Below is a small trained network, with its code and all its weights. Each question gives an input and a class and asks what happens when units are switched off, that is, made to give their printed mean instead of their output.

import numpy as np


def w(rows, s, z=0):
    codes = np.array(rows[::2]) - 128.0
    scale = np.full(codes.shape[1], s)
    scale[-1] = z or s
    return codes * scale


def norm(h):
    return h / np.sqrt((h * h).mean(-1, keepdims=True) + 1e-5)


def f(y):
    return np.maximum(y, 0)


def log_softmax(a):
    a = a - a.max(-1, keepdims=True)
    return a - np.log(np.exp(a).sum(-1, keepdims=True))


def net(x, mask):
    res = np.array(x, float).reshape(1, 5) / 4 @ E
    u = 0
    for l in range(3):
        y = f(norm(res) @ A[l][:, :-1].T + A[l][:, -1])
        res = res + np.where(mask[u : u + 4], y, B[l][:, -1]) @ B[l][:, :-1]
        u += 4
    return log_softmax(norm(res)[-1] @ U[:, :-1].T + U[:, -1])


A, B = {}, {}
E = w([
[126,133,126,128,131,135,128,129,120],'x0',
[80,5,122,91,142,99,193,174,62],'x1',
[158,109,108,7,84,112,52,168,144],'x2',
[131,133,126,126,130,122,134,129,130],'x3',
[154,101,192,91,219,109,115,80,131],'x4',
],0.014)
A[0] = w([
[161,210,138,128,132,136,53,97,148,4],'L0N1',
[132,199,158,254,166,139,132,76,147,141],'L0N2',
[95,119,142,230,184,132,188,110,102,95],'L0N3',
[151,116,198,93,237,121,106,88,133,253],'L0N4',
],0.035,0.005)
B[0] = w([
[113,115,161,152,49,124,106,51,220,204],'L0N1',
[119,149,14,65,174,168,161,198,2,252],'L0N2',
[137,42,242,169,73,40,126,76,218,232],'L0N3',
[161,134,181,28,166,171,133,109,153,223],'L0N4',
],0.021,0.04)
A[1] = w([
[94,114,122,253,138,103,171,123,120,69],'L1N1',
[173,216,124,145,130,152,76,143,179,251],'L1N2',
[116,117,101,70,185,151,128,179,67,3],'L1N3',
[95,134,69,220,176,116,122,135,68,95],'L1N4',
],0.038,0.0011)
B[1] = w([
[177,157,84,122,63,157,206,156,251,158],'L1N1',
[44,176,102,118,84,190,115,104,104,161],'L1N2',
[160,128,62,124,175,127,138,160,52,252],'L1N3',
[118,108,136,155,169,73,34,152,244,154],'L1N4',
],0.031,0.028)
A[2] = w([
[101,101,50,209,25,61,110,170,104,253],'L2N1',
[95,128,75,255,56,83,117,108,126,24],'L2N2',
[144,164,50,240,107,96,133,173,120,69],'L2N3',
[37,147,111,237,84,122,127,143,112,29],'L2N4',
],0.041,0.0025)
B[2] = w([
[62,194,110,253,159,116,47,169,162,250],'L2N1',
[183,172,124,145,120,169,237,234,48,196],'L2N2',
[95,70,138,119,159,68,78,81,168,212],'L2N3',
[131,88,221,73,116,92,89,104,7,167],'L2N4',
],0.03,0.022)
U = w([
[76,137,14,197,220,67,56,202,110,253],'0',
[188,104,37,15,218,153,172,147,3,215],'1',
[134,129,152,228,74,79,189,195,246,70],'2',
[183,6,253,82,143,50,194,64,204,45],'3',
[68,211,161,178,58,159,101,181,24,35],'4',
[96,192,136,43,34,234,102,11,210,76],'5',
],0.014,0.0023)

Each question gives the input, the list of numbers given to net, and the class t.
The units are the neurons (one row each of A and B). Each row of codes is followed by its name. A weight is (code - 128) times the scale printed after its matrix; where a second scale follows, it is the last column's (A, B and U).
mask holds one flag per neuron, layer by layer. A switched-off neuron (its flag False) gives its mean, the last column of its row in B, instead of its output. The means were averaged over made-up inputs and are rounded, as every weight is.
A unit's drop is (log p(t) with every unit on - log p(t) with that unit switched off) / (log p(t) with every unit on - log p(t) with every unit switched off).
The circuit of an input: a set's keep is (log p(t) with only the set's units on - log p(t) with every unit switched off) / (log p(t) with every unit on - log p(t) with every unit switched off). Starting from all 12 units, units are removed one at a time, each time the one whose removal leaves the highest keep (on an exact tie, the one counted first), for as long as the keep stays at least 0.8.
circuit, biggest first: the units of the circuit, biggest drop first
top k neurons: the k neurons with the biggest drops, biggest first
k most important neurons of layer l: the k neurons of layer l with the biggest drops, biggest first
drop of u: that unit's drop, to one decimal
input [-7,-7,-7,-8,8], class 1: circuit, biggest first	(L0N2)
input [-6,-8,5,0,-4], class 4: 2 most important neurons of layer 0	(L0N4, L0N3)
input [6,0,1,4,0], class 4: top 3 neurons	(L0N2, L0N4, L0N3)
input [3,-8,3,-2,-7], class 4: 2 most important neurons of layer 0	(L0N4, L0N1)
input [5,-3,8,-1,-1], class 4: top 3 neurons	(L0N4, L0N2, L0N3)
input [-7,0,6,-5,-4], class 4: top 2 neurons	(L0N2, L0N4)
input [-1,-4,4,2,0], class 4: 2 most important neurons of layer 0	(L0N4, L0N3)
input [-2,2,3,2,6], class 1: top 2 neurons	(L0N3, L0N1)
input [-6,3,2,-1,5], class 1: top 2 neurons	(L0N3, L0N1)
input [-8,-2,3,0,6], class 5: top 2 neurons	(L0N2, L0N3)
input [-4,1,-1,0,-7], class 2: top 3 neurons	(L0N2, L0N4, L1N1)
input [-6,-5,1,-6,-5], class 4: 2 most important neurons of layer 0	(L0N1, L0N4)
input [-3,0,3,4,-4], class 4: top 4 neurons	(L0N2, L0N4, L0N3, L1N3)
input [6,0,2,-6,4], class 5: most important neuron of layer 0	(L0N2)
input [-5,0,1,-5,-2], class 4: top 4 neurons	(L0N2, L0N4, L0N3, L1N3)
input [2,0,-4,-5,7], class 1: top 2 neurons	(L0N2, L0N1)
input [-3,2,-4,1,0], class 2: 2 most important neurons of layer 0	(L0N3, L0N4)
input [-7,0,-1,7,7], class 1: 2 most important neurons of layer 0	(L0N1, L0N3)
input [7,7,0,8,-8], class 2: top 2 neurons	(L0N2, L0N4)
input [2,-6,-8,-4,4], class 1: most important neuron of layer 0	(L0N2)
input [-6,4,-7,-8,-4], class 2: top 2 neurons	(L0N4, L0N3)
input [3,5,-3,8,-8], class 2: 2 most important neurons of layer 0	(L0N4, L0N2)
input [-8,-5,5,7,-4], class 4: drop of L0N4	1.1
input [-1,4,-7,-8,8], class 3: drop of L0N3	1.3
input [2,3,-3,8,4], class 3: drop of L1N3	0.0
input [4,4,-8,2,-4], class 2: drop of L0N4	0.7
input [-2,4,-6,0,6], class 3: top neuron	(L0N3)
